fuza: [163 133 138  87 140 120 210 114 107 143 149  92  53 143  94 123 115 125
 139 131 147 110 124 121]
vamu: [168 123 135  87 143 119 210 123  98  52  92 124 108 143  94 148 111 123
 144 126 148 107 127 115]
zot: [169 121 135  87 143 120 210 144  94  54  93 125 109 143  95 146 111 123
 146 123 147 106 129 113]
lek: [166 119 136  87 141 119 210 129 102  53  92 123 106 143  93 149 112 123
 142 129 148 108 126 117]
size: [168 123 135  87 143 119 210 123  98  52  92 124 108 143  94 148 111 123
 144 126 148 107 127 115]  24
then: [114 107 143 149]  [ 92  53 143]
then: [ 53  92 123 106 143  93 149]  [112 123 142]
q: [163 133 138  87 140 120 210 114 107 143 149  92  53 143  94 123 115 125
 139 131 147 110 124 121]  fuza
rest: [143  93]  [149 112 123 142 129 148 108 126 117]
size: [163 133 138  87 140 120 210 114 107 143 149  92  53 143]  14

kimu: [176  68 111 153 168 118 103  92  77 165 100 155  55 188 180 157 115  70
 102 192 112 139  90 100 134 178  99 111 110 197]
Meb: [139 103 137 148 134 160 112  99 130 142 131 121 137 115 103 168 120 110
 131 134 143 122  89 134 110 148 128 130 127 149]
nas: [107 109 162  94 199  84 131  83  97  92 161 134 121 143  90 152  56  97
  93 130 125 224 109 152 180  40 161 168  97 189]
Semu: [136  83 154 126 124 127  83 108 120 136 141 116 133 130 131 124 154 114
  85 141 128 128 109  96 125 137 155 136 112 142]
where: [224]  nas, 21
then: [108 120 136 141 116 133 130 131 124 154 114]  [ 85 141 128]
q: [136  83 154 126 124 127  83 108 120 136 141 116 133 130 131 124 154 114
  85 141 128 128 109  96 125 137 155 136 112 142]  Semu
size: [136  83 154 126 124]  5
where: [133]  Semu, 12
size: [136  83 154 126 124 127  83 108 120 136 141 116 133 130 131 124 154 114
  85 141 128 128 109  96 125 137 155 136 112 142]  30

Bebo: [ 95 132  85 106 195 135 117]
zovu: [ 90 124 186  93 191 163  77]
nuge: [140  96  34 193  50 107  85]
then: [124 186]  [ 93 191 163]
size: [ 95 132  85 106 195 135 117]  7

vap: [228  54 223  71]
kof: [228  54 223 124]
zop: [156 152  43 223]
kuz: [ 48 129  64 114]
samab: [228  54 223 222]
pif: [166 151  56 161]
size: [166 151  56]  3
q: [156 152  43 223]  zop
size: [228  54 223  71]  4

Nivom: [ 46 170 121 159 129 123 123 194 128 129 128]
puzi: [ 46 170 121 128 129 122 123 194  42 139  80]
Gebe: [ 47 172 120 158 127 123 125 193  42 139  79]
teto: [ 46 170 121 159 129 123 123 194  42 138  80]
Gurug: [127 128 128 128 127 127 128 129 129 132 129]
Letik: [124 171 120 158 128 123 125 193  42 127  79]
talo: [129 134 129 128 124 126 134 127 123 150  79]
donop: [ 46 170 121 159 129 122 123 194  42 139  80]
size: [127 128 128 128 127 127 128 129 129 132 129]  11
where: [172]  Gebe, 1
size: [ 46 170 121 159 129 123 123 194 128 129 128]  11
q: [ 46 170 121 159 129 123 123 194  42 138  80]  teto
size: [ 47 172 120 158 127 123 125 193  42 139]  10
q: [ 46 170 121 128 129 122 123 194  42 139  80]  puzi

Besus: [ 91  64 110 141 170  90  51  82 109 123  75 118 132 136 146 126 123 125
 108  94 167 148]
vusuk: [122  63  71 160 112  67 103  71  96 112 169  50  95 131 162  98 110 128
  68  42 112 196]
navu: [ 86 129 138 156 103 133 158 103 117 138 212  94  56  83 135 127 176 130
  86  96  87 122]
lumem: [102 119 147 205 157 103 158 132 122 195 142 110 140 111 114 166 118 181
 123  95  60 121]
lifu: [103  74 127  88 116 168 130 102 132  76 138 128 102 129 190 116 155  61
 145  86 151 105]
where: [146]  Besus, 14
where: [42]  vusuk, 19

vikol: [ 48 194 103 103  84 163]
buner: [ 68  89 114 134  73 115]
Bukev: [ 20 193 114 128  80 126]
tumu: [ 54 112 122 175 112  50]
then: [ 89 114]  [134  73 115]
size: [ 20 193 114 128  80 126]  6
rest: [193 114]  [128  80 126]
then: [193 114]  [128  80 126]
where: [194]  vikol, 1

Tevug: [130 204 148 158]
Luro: [131 217 144 148]
pelun: [133 237 135 134]
lagu: [128 215 139 141]
pep: [129 215 142 154]
Sofu: [128 199 152 159]
Zamet: [129 233 138 140]
rest: [133 237]  [135 134]
rest: [129 215]  [142 154]

zif: [151 156 100 133 158 136 123 157  93 164 139 166 111 133 125 117 123 140
 117 162 132 112 126 124 115 110 164 166 172 153 109 148 142 134 157 131
 171 148  93 111 158]
Mivit: [141 152 175 162 160 165 143 141 173 132 167 134 151 129 141 152 175 164
 160 134 162 168 152 122 169 177 127 159 145 150 174 138 154 171 127 157
 121 148 176 151 166]
Zit: [148 167 172 145 158 165 143 141 173 132 167 134 151 129 141 152 175 164
 160 134 162 168 152 162 169 170 127 159 145 150 174 138 154 171 127 157
 121 148 176 151 166]
q: [148 167 172 145 158 165 143 141 173 132 167 134 151 129 141 152 175 164
 160 134 162 168 152 162 169 170 127 159 145 150 174 138 154 171 127 157
 121 148 176 151 166]  Zit
where: [115]  zif, 24
then: [164 139 166 111 133 125 117 123 140 117 162]  [132 112 126]
size: [141 152 175 162 160 165 143 141 173 132 167 134 151 129 141 152 175 164
 160 134 162 168 152 122 169 177 127 159 145 150 174 138 154 171 127 157
 121 148 176 151 166]  41
size: [151 156 100 133 158 136 123 157  93 164 139 166 111 133 125 117 123 140
 117 162 132 112 126 124 115 110 164 166 172 153 109 148 142 134 157 131]  36
where: [139]  zif, 10

Tok: [141 182 115 119 160 129 131]
vak: [120 128 156 144 135 120 124]
pib: [146 126 146 119 159 129 171]
mapi: [174 150 136 125  97 160 147]
gosad: [137 123 167 168 104 123 181]
zibug: [169 153 127 169 119 105 145]
vativ: [106  94 119 115  97 161 147]
teziv: [ 57 116 112  92 106 142 105]
tanod: [216 124 101  92  96 148 101]
pap: [140 170 138 171 115 132 103]
rest: [126 146]  [119 159 129 171]
rest: [119 160]  [129 131]
then: [115 119]  [160 129 131]
size: [140 170 138 171 115 132 103]  7

gotu: [124  84 160 101 139]
bazi: [ 82  86 145 134 149]
zofi: [128 118 132  98 124]
beki: [125 121 130 109 102]
siku: [ 94  37 225  68 146]
pomep: [196 187  34  51  19]
bodu: [131 135 120 136 126]
sapi: [140 134 126 118 127]
Rekip: [ 25  60  67 113 158]
q: [125 121 130 109 102]  beki
q: [140 134 126 118 127]  sapi
rest: [121 130]  [109 102]
q: [128 118 132  98 124]  zofi
size: [ 94  37 225  68]  4

pefi: [180 143  75  70  93 147 170 120  19 136]
guz: [153 116 155  92 153 174 120 118 136  94]
Gof: [ 71 143  74 106 126 160  69 148 102 132]
rorar: [ 92 151 174 120 118 107  94 156 176 141]
fup: [114 203 183 184 171 168 117  99  71 143]
beni: [106 118  51 148 117 108 122 117 124 197]
Kupu: [169  92 154 199 150  80 131 158 119 162]
nunad: [ 71 143  75  70  94 147 177 141 145 120]
pono: [158 122  94  55 174 195 131  81 149 214]
q: [180 143  75  70  93 147 170 120  19 136]  pefi
then: [ 92 153 174 120]  [118 136  94]
rest: [143  75  70  93 147]  [170 120  19 136]
rest: [ 71 143  75]  [ 70  94 147 177 141 145 120]
size: [ 71 143  74 106 126]  5
rest: [117 108 122 117 124]  [197]

bak: [ 71 220  76 106]
laful: [200  56 154 111]
vuvur: [170 168  85 126]
vug: [137 216 179 111]
Zunol: [188 169 184 134]
kivav: [140 176 175 115]
Notaf: [204 177 114 105]
gule: [104 220 204 136]
fik: [174 205 167 126]
where: [175]  kivav, 2
rest: [216 179]  [111]
size: [188]  1
q: [170 168  85 126]  vuvur

sis: [135 113  93 192  56]
limi: [114 123 123  95 214]
bepu: [ 76  94 115 191  18]
fes: [215 158 111 173 213]
gur: [134 113  65 149  24]
rif: [137 155 146 155 142]
darut: [108 101 125 129 148]
boku: [ 32 115 154 153 180]
Vamoz: [ 83  64  49 182  53]
Fir: [ 36 130  93 147 104]
vizu: [106 103 125 109 149]
size: [134 113  65 149  24]  5
where: [154]  boku, 2
where: [135]  sis, 0
q: [137 155 146 155 142]  rif
where: [214]  limi, 4
rest: [134 113]  [ 65 149  24]
q: [ 36 130  93 147 104]  Fir

vevaz: [182 173 142 184 103 112 117 113 149 111  96  75  96 140 186  78 128  97
 111 107]
mil: [113 115 115 132 121  84 115 108  96 152 147 145 128 148 134 154 112 129
 182 201]
Zoduf: [122 115 115 132 121  84 115 108  96 152 147 145 128 148 134 154 112 129
 182 201]
bulim: [113 127 125 100 136 149 111  91 151  98 164 170 171 156  97 123 158 126
 176 151]
Veta: [109 107 116  94 107 122 128 113 136 127 107  96 113  95 108 109 113  86
 142 139]
Zan: [129 158 105 122  94 130 164 134 125 115 183 155 144 119 104 136 173 174
 114 119]
tef: [146 159 125 165 157 166  89 135 139 132 164 121 170  96 170 142 114 114
 131 111]
fepug: [146 159 125 165 157 166  89 135 139 132 164 121 119 108 159 118  96 128
  39 131]
Fip: [169 181  91 184 174 132 178  95 112 113  98 145 128 149 218 162  74 116
 201 134]
vigen: [181 131  75 163 121  65 221 173  82  88 118 109  96 134 150 163 145 150
  72  79]
mek: [147 185 169 133 186 103  99  96 163  79 106 110 129  92 156 146 141 116
 122 155]
rest: [162  74]  [116 201 134]
q: [122 115 115 132 121  84 115 108  96 152 147 145 128 148 134 154 112 129
 182 201]  Zoduf
size: [113 115 115 132 121  84 115]  7
then: [178  95 112 113  98 145]  [128 149 218]

besim: [125 142 117 161]
rugez: [211 146 130 151]
vuzim: [152 131 119 103]
lisav: [111 123 170  86]
lamos: [125 142 117 210]
fono: [147 146 130 151]
Sufof: [114 124 126 112]
Gibit: [154 147 130 151]
size: [114 124]  2
size: [154 147 130]  3
q: [125 142 117 161]  besim
where: [210]  lamos, 3
where: [119]  vuzim, 2
q: [152 131 119 103]  vuzim

dusub: [101  64  66 213  69]
kovin: [101  64  65 193  46]
Miv: [101  64  65 213  69]
size: [101  64  65 193]  4
q: [101  64  66 213  69]  dusub
rest: [ 65 213]  [69]
rest: [ 64  65 193]  [46]
q: [101  64  65 193  46]  kovin
q: [101  64  65 213  69]  Miv

tiso: [122 108 104  86 140  99  45 206 159 190  51 147 143]
gefet: [217 142 146 140  95 205  67 167  54 133  23 124 132]
lurik: [122 108 104  86 140  99  45 206 159 190 140 238 120]
size: [122 108 104  86 140  99  45]  7
size: [122 108 104  86]  4

dalo: [133 130 165 164]
nizo: [114  71 127 103]
Vimol: [119 149 130  96]
Gar: [100 128 164 164]
Sep: [ 88 102 104 140]
badus: [196 120 223  69]
kadub: [126 132 115 131]
size: [133 130]  2
rest: [114  71 127]  [103]

masuv: [101 139 189 194 168 151 175]
dugo: [191  78 107 109 134 176 105]
Pavi: [ 76 146 162 147 118  99 147]
dadil: [ 56 146 163 147 118  99 200]
Supam: [126  97 117 116 107 145 148]
geg: [112 127 118 116  95 104 104]
dapod: [208  74 107 116 151 197 114]
neti: [ 95 139 189 194 145 160 205]
tol: [101 135  89  68  38  85 118]
soz: [101 126 179 183 145 170 208]
venaz: [186  83 106 116 159 163  86]
ribos: [171  96  85  91 107 131  65]
where: [168]  masuv, 4
size: [101 135  89  68  38]  5
rest: [106 116]  [159 163  86]
size: [171]  1
rest: [146 162 147 118  99]  [147]
rest: [107 116]  [151 197 114]
q: [101 139 189 194 168 151 175]  masuv

Rup: [ 55 186 174 206  64 227 232 185]
mul: [197  71 181 236  27  22  76 133]
deped: [205  93 170 174  60 111 226 146]
Pigut: [ 54 186 120 205 144  25 195 121]
then: [206  64]  [227 232 185]
rest: [ 55 186]  [174 206  64 227 232 185]
size: [205  93 170 174  60 111 226 146]  8

